Below is a small trained network, with its code and all its weights. Each question gives an input and a class and asks what happens when units are switched off, that is, made to give their printed mean instead of their output.

import numpy as np


def w(rows, s, z=0):
    codes = np.array(rows[::2]) - 128.0
    scale = np.full(codes.shape[1], s)
    scale[-1] = z or s
    return codes * scale


def f(y):
    return np.maximum(y, 0)


def log_softmax(a):
    a = a - a.max(-1, keepdims=True)
    return a - np.log(np.exp(a).sum(-1, keepdims=True))


def net(x, mask):
    res = np.array(x, float).reshape(1, 8) / 4 @ E
    y = f(res @ A[0][:, :-1].T + A[0][:, -1])
    res = res + np.where(mask, y, B[0][:, -1]) @ B[0][:, :-1]
    return log_softmax(res[-1] @ U[:, :-1].T + U[:, -1])


A, B = {}, {}
E = w([
[162,183,64,125,144],'x0',
[69,239,169,164,6],'x1',
[152,171,83,126,141],'x2',
[1,85,68,76,130],'x3',
[197,86,72,59,8],'x4',
[150,164,89,125,136],'x5',
[119,112,148,130,118],'x6',
[137,143,108,126,133],'x7',
],0.0084)
A[0] = w([
[89,98,123,115,130,54],'n1',
[191,126,179,167,138,33],'n2',
[142,91,89,144,168,162],'n3',
[107,159,163,146,157,134],'n4',
[83,131,102,223,153,64],'n5',
[75,255,157,163,45,227],'n6',
[125,75,154,108,114,73],'n7',
[173,84,152,65,171,160],'n8',
[159,109,144,161,109,79],'n9',
[151,91,100,59,55,135],'n10',
[75,153,182,111,171,199],'n11',
[38,123,59,88,133,81],'n12',
[93,99,96,127,124,95],'n13',
[159,168,122,94,170,251],'n14',
[65,97,125,92,133,96],'n15',
[226,153,208,109,126,14],'n16',
[191,114,152,149,139,97],'n17',
[115,130,124,150,195,97],'n18',
],0.013,0.0027)
B[0] = w([
[116,189,122,111,170,148],'n1',
[115,191,138,151,126,175],'n2',
[83,121,181,2,97,175],'n3',
[178,119,116,190,117,168],'n4',
[167,109,68,188,57,166],'n5',
[165,73,157,31,141,251],'n6',
[167,132,141,144,154,153],'n7',
[221,93,152,94,123,187],'n8',
[136,156,118,148,165,149],'n9',
[187,121,71,220,121,196],'n10',
[75,58,95,162,156,181],'n11',
[104,209,192,145,152,182],'n12',
[114,235,126,177,213,151],'n13',
[121,91,129,79,94,175],'n14',
[117,168,64,98,139,164],'n15',
[130,185,109,185,199,191],'n16',
[47,188,170,99,198,170],'n17',
[190,81,32,116,84,172],'n18',
],0.008,0.015)
U = w([
[69,186,184,161,196,53],'0',
[118,1,202,73,123,118],'1',
[112,41,150,156,126,254],'2',
[140,9,73,248,90,56],'3',
],0.0096,0.0055)

Each question gives the input, the list of numbers given to net, and the class t.
The units are the neurons (one row each of A and B). Each row of codes is followed by its name. A weight is (code - 128) times the scale printed after its matrix; where a second scale follows, it is the last column's (A, B and U).
mask holds one flag per neuron, in row order. A switched-off neuron (its flag False) gives its mean, the last column of its row in B, instead of its output. The means were averaged over made-up inputs and are rounded, as every weight is.
A unit's drop is (log p(t) with every unit on - log p(t) with that unit switched off) / (log p(t) with every unit on - log p(t) with every unit switched off).
The circuit of an input: a set's keep is (log p(t) with only the set's units on - log p(t) with every unit switched off) / (log p(t) with every unit on - log p(t) with every unit switched off). Starting from the 12 units with the biggest drops (on a tie, the unit counted first), units are removed one at a time, each time the one whose removal leaves the highest keep (on an exact tie, the one counted first), for as long as the keep stays at least 0.8.
units of the circuit, in order: the units of the circuit, biggest drop first
unit that matters most: the unit with the biggest drop
k most important neurons: the k neurons with the biggest drops, biggest first
drop when u is switched off: that unit's drop, to one decimal
input [-6,6,3,5,-4,-2,3,-7], class 1: unit that matters most	n6
input [-8,6,7,5,-3,-4,0,5], class 1: 2 most important neurons	(n6 n16)
input [-3,-8,-4,8,0,-5,-1,-8], class 0: units of the circuit, in order	(n13 n12)
input [3,3,6,-5,-6,1,5,2], class 3: units of the circuit, in order	(n5 n12)
input [5,-4,-8,-4,2,7,-2,-3], class 0: 2 most important neurons	(n6 n17)
input [-7,-4,-3,4,6,-7,3,-4], class 3: 2 most important neurons	(n10 n6)
input [-1,-4,-6,5,-8,5,4,8], class 3: units of the circuit, in order	(n18 n5)
input [-4,-6,-4,-7,0,-5,-2,8], class 0: units of the circuit, in order	(n16 n17)
input [8,7,4,-6,6,5,-6,1], class 1: 2 most important neurons	(n6 n14)
input [5,-7,8,7,1,-2,-2,-4], class 0: 3 most important neurons	(n12 n13 n6)
input [8,-2,6,8,7,7,8,-8], class 0: 2 most important neurons	(n12 n13)
input [1,2,6,3,-5,4,7,-1], class 2: 4 most important neurons	(n10 n6 n12 n16)
input [-2,4,2,4,7,-7,2,1], class 3: 2 most important neurons	(n10 n3)
input [7,7,6,-5,1,-1,-1,1], class 1: units of the circuit, in order	(n6)
input [4,-3,7,-6,-8,0,-1,6], class 3: 2 most important neurons	(n18 n5)
input [5,-8,1,-8,8,3,-8,4], class 0: 2 most important neurons	(n17 n16)
input [3,-5,-3,4,7,3,-2,-8], class 3: 3 most important neurons	(n10 n6 n17)
input [6,4,3,8,7,-7,1,-4], class 0: 2 most important neurons	(n12 n13)
input [1,1,2,0,-7,6,2,0], class 3: drop when n5 is switched off	0.1
input [0,-8,0,2,-5,3,-4,3], class 1: units of the circuit, in order	(n3)
input [-5,3,0,-4,-5,-7,1,-8], class 3: drop when n15 is switched off	0.0
input [7,-7,-8,-1,-8,4,-5,-5], class 3: drop when n11 is switched off	0.2
input [8,7,-7,1,1,5,1,4], class 1: drop when n6 is switched off	0.6
